Look-ups in named tables: a row name and a column name give one cell, copied from the table.

Sapam.tsv
	Fep	Robeg	Sosugen	Kisadat	Nivo	Bakoz	Desukod	Biniz	Biz
Mipif	-3.4	-7.2	-5.2	-4.5	3.0	-2.1	-0.8	0.4	-5.7
Podo	-3.6	-4.1	1.1	-2.9	2.2	-1.7	-1.4	0.4	-2.5
Pefep	-4.4	-6.0	1.1	-3.8	6.7	-0.8	-1.4	3.1	-4.6
Kupus	-3.4	-7.3	-5.3	-4.2	2.7	-2.1	-0.6	0.4	-5.6
Zikosib	-4.3	-6.0	0.8	-3.8	6.5	-0.9	-1.4	2.9	-4.6
Zaregi	-3.2	-6.0	-4.5	-4.6	2.2	-2.1	-1.4	0.4	-6.0
Gobe	-3.4	-6.0	-4.5	-1.7	-1.7	-2.3	-0.7	-3.5	-0.7
Kadosu	-3.5	-4.2	1.4	-2.8	2.2	-1.6	-1.8	0.4	-2.5
Gipi	-3.4	-6.3	-4.7	-3.8	2.2	-2.1	-0.8	0.4	-4.6
Did	-2.7	-3.5	-4.5	-3.8	-1.5	-2.1	-1.7	-1.1	-4.6

Gipi, Sosugen: -4.7
Gipi, Bakoz: -2.1
Pefep, Nivo: 6.7
Kupus, Bakoz: -2.1
Pefep, Robeg: -6.0
Did, Kisadat: -3.8
Mipif, Biniz: 0.4
Gobe, Biniz: -3.5
Did, Fep: -2.7
Did, Biz: -4.6

Riti =
fields: Nenupe, Ked
Bur: [3.52, 5.82]
Mubi: [3.90, 6.21]
Bas: [4.15, 0.20]
Moro: [1.91, 6.18]
Nifozur: [5.83, 4.49]
Ped: [8.09, 5.23]
Tev: [1.89, 4.52]

Ked of Bas = 0.20
Ked of Bur = 5.82
Nenupe of Ped = 8.09
Nenupe of Bur = 3.52
Nenupe of Bas = 4.15
Nenupe of Moro = 1.91
Ked of Moro = 6.18
Nenupe of Mubi = 3.90
Which row has the largest Nenupe? Ped

Pipepus =
	Rili	Pag	Redobut	Peleg	Fonuniz	Vekete	Zud	Ter
Kif	328	735	340	585	515	401	792	156
Tam	462	624	323	737	358	495	573	388
Fodo	408	592	463	568	345	781	286	612
Regok	343	612	511	453	757	296	889	137
Faso	565	408	590	480	633	248	724	342

What is the Pag of Faso in Pipepus?
408
What is the Redobut of Tam in Pipepus?
323
What is the Zud of Kif in Pipepus?
792
What is the Peleg of Fodo in Pipepus?
568
What is the Peleg of Regok in Pipepus?
453
What is the Vekete of Faso in Pipepus?
248
What is the Zud of Fodo in Pipepus?
286
What is the Rili of Regok in Pipepus?
343
What is the Ter of Faso in Pipepus?
342
What is the Pag of Regok in Pipepus?
612
What is the Ter of Kif in Pipepus?
156
What is the Vekete of Kif in Pipepus?
401
What is the Ter of Regok in Pipepus?
137
What is the Fonuniz of Tam in Pipepus?
358
What is the Fonuniz of Faso in Pipepus?
633
What is the Redobut of Faso in Pipepus?
590
What is the Peleg of Tam in Pipepus?
737
What is the Vekete of Regok in Pipepus?
296
What is the Rili of Tam in Pipepus?
462
What is the Fonuniz of Kif in Pipepus?
515

Bivugi
|  | Soriz | Tamesa | Pof |
|---|---|---|---|
| Bik | 114 | 81 | 66 |
| Tivum | 247 | 143 | 85 |
| Zuv | 152 | 53 | 15 |
| Zin | 241 | 124 | 66 |

What is the Tamesa of Tivum in Bivugi? 143
What is the Pof of Tivum in Bivugi? 85
What is the Soriz of Zin in Bivugi? 241
What is the Soriz of Tivum in Bivugi? 247
What is the Soriz of Zuv in Bivugi? 152
What is the Tamesa of Bik in Bivugi? 81
What is the Tamesa of Zin in Bivugi? 124
What is the Soriz of Bik in Bivugi? 114
What is the Pof of Bik in Bivugi? 66
What is the Tamesa of Zuv in Bivugi? 53
What is the Pof of Zin in Bivugi? 66
What is the Pof of Zuv in Bivugi? 15
Which row has the largest Soriz? Tivum

Gagin:
|  | Tatali | Torevor | Pip | Goba | Dalodi | Lov | Vizu | Sonamib |
|---|---|---|---|---|---|---|---|---|
| Pori | 102 | 93 | 110 | 105 | 87 | 111 | 74 | 48 |
| San | 41 | 95 | 78 | 118 | 80 | 69 | 90 | 43 |
| Nesabe | 31 | 95 | 77 | 143 | 70 | 67 | 73 | 63 |
| Ras | 90 | 126 | 77 | 91 | 72 | 100 | 89 | 93 |
| Bok | 135 | 104 | 89 | 86 | 81 | 114 | 85 | 93 |
| Pakali | 242 | 113 | 94 | 79 | 100 | 123 | 90 | 92 |
| Kurik | 63 | 101 | 77 | 99 | 77 | 90 | 76 | 88 |
| Ladop | 101 | 97 | 109 | 100 | 91 | 107 | 88 | 47 |
| Gozeso | 54 | 96 | 78 | 105 | 79 | 87 | 89 | 51 |
| Pubal | 52 | 101 | 80 | 113 | 73 | 76 | 76 | 50 |
| Nazok | 43 | 90 | 85 | 166 | 72 | 73 | 72 | 49 |
| Duf | 96 | 103 | 84 | 90 | 71 | 110 | 73 | 98 |
| Sipavop | 31 | 99 | 74 | 136 | 74 | 63 | 93 | 42 |
| Risod | 56 | 106 | 75 | 103 | 72 | 88 | 89 | 88 |

What is the Sonamib of Nesabe in Gagin? 63
What is the Dalodi of Gozeso in Gagin? 79
What is the Vizu of Pakali in Gagin? 90
What is the Dalodi of San in Gagin? 80
What is the Lov of Duf in Gagin? 110
What is the Goba of Gozeso in Gagin? 105
What is the Vizu of Risod in Gagin? 89
What is the Pip of Gozeso in Gagin? 78
What is the Pip of Pori in Gagin? 110
What is the Tatali of Ladop in Gagin? 101
What is the Dalodi of Pori in Gagin? 87
What is the Dalodi of Duf in Gagin? 71
What is the Pip of Nazok in Gagin? 85
What is the Pip of Pubal in Gagin? 80
What is the Pip of Bok in Gagin? 89
What is the Tatali of Duf in Gagin? 96
What is the Sonamib of Risod in Gagin? 88
Row with the largest Tatali: Pakali

Gunuli =
fields: Beki, Gos, Rolepel, Koden, Suz, Tosonot
Sabofi: [28, -22, 22, -31, -36, 27]
Veveviz: [13, 3, -2, 17, -25, 53]
Lubani: [-9, -7, 14, 0, 19, -9]
Budubop: [-5, -9, -15, -55, -44, -23]
Liro: [-15, 35, -41, 19, -23, 0]
Zomiv: [1, -18, 21, -5, 8, 5]
Tobu: [-42, 26, -39, 4, -14, -38]
Dapiz: [30, -19, 15, -26, -17, 16]
Mit: [-23, -13, 11, 13, 42, -26]
Zep: [-6, 12, -11, 17, -4, 7]
Fizade: [-2, 11, -19, 13, -18, 23]

Tobu, Beki: -42
Zep, Beki: -6
Mit, Koden: 13
Fizade, Rolepel: -19
Lubani, Koden: 0
Sabofi, Koden: -31
Lubani, Beki: -9
Tobu, Gos: 26
Sabofi, Suz: -36
Mit, Suz: 42
Veveviz, Koden: 17
Sabofi, Rolepel: 22
Zep, Suz: -4
Zep, Rolepel: -11

Patob
columns: Geg, Lal, Kuf
Futufo: [135, 225, 226]
Vimo: [124, 157, 99]
Ruvi: [178, 216, 107]
Likaro: [108, 149, 102]
San: [120, 55, 113]
Ker: [44, 145, 170]

Futufo, Kuf -> 226
San, Geg -> 120
San, Kuf -> 113
Vimo, Kuf -> 99
Likaro, Kuf -> 102
Vimo, Geg -> 124
Futufo, Geg -> 135
Ker, Lal -> 145
Ruvi, Lal -> 216
Vimo, Lal -> 157
Ruvi, Geg -> 178

Mul
        Renape  Ravarur  Lasap  Tolanel  Rodubi   Lobi    Gol  Lirukal  Nedediz    Gal
Loz      -50.5     39.0   -1.5      4.7    -2.8    8.8  -21.7      0.1    -23.4   13.1
Dap      -74.4    -36.1   54.1    -19.8    34.7   11.1  -54.5     32.4     22.6  -69.6
Namano    55.5      3.8  -52.1    -18.5   -21.9   33.7   43.9    -41.7    -18.5   47.5
Selugu    20.6    -27.4   13.2    -51.6    -5.1  -71.5   43.3     31.1    -19.1  -41.4
Nov      -70.5     45.7   48.3     29.1   -64.0   43.6    3.5    -53.5    -51.0   11.1
Depi       7.1    -33.4  -58.7    -54.9    34.6   -8.4   19.5    -37.3     18.5    9.0
Kagome   -11.4    -52.7  -71.8    -23.8   -52.1   31.8   -4.0    -61.5    -37.6  -27.8
Zemo       5.5    -21.6   55.7    -67.3   -54.5  -31.9   51.4    -54.6     39.8  -61.1
Mis      -52.6     37.7   21.1    -40.7   -25.0  -26.0  -48.9    -62.8     53.6   38.7
Faref     35.2    -17.0  -60.4    -44.7   -64.9  -40.5   42.6     22.1    -42.7   55.1

Dap, Lobi -> 11.1
Kagome, Gol -> -4.0
Faref, Nedediz -> -42.7
Kagome, Rodubi -> -52.1
Kagome, Nedediz -> -37.6
Namano, Ravarur -> 3.8
Mis, Ravarur -> 37.7
Nov, Gal -> 11.1
Loz, Renape -> -50.5
Zemo, Gol -> 51.4
Selugu, Ravarur -> -27.4
Kagome, Tolanel -> -23.8
Nov, Lirukal -> -53.5

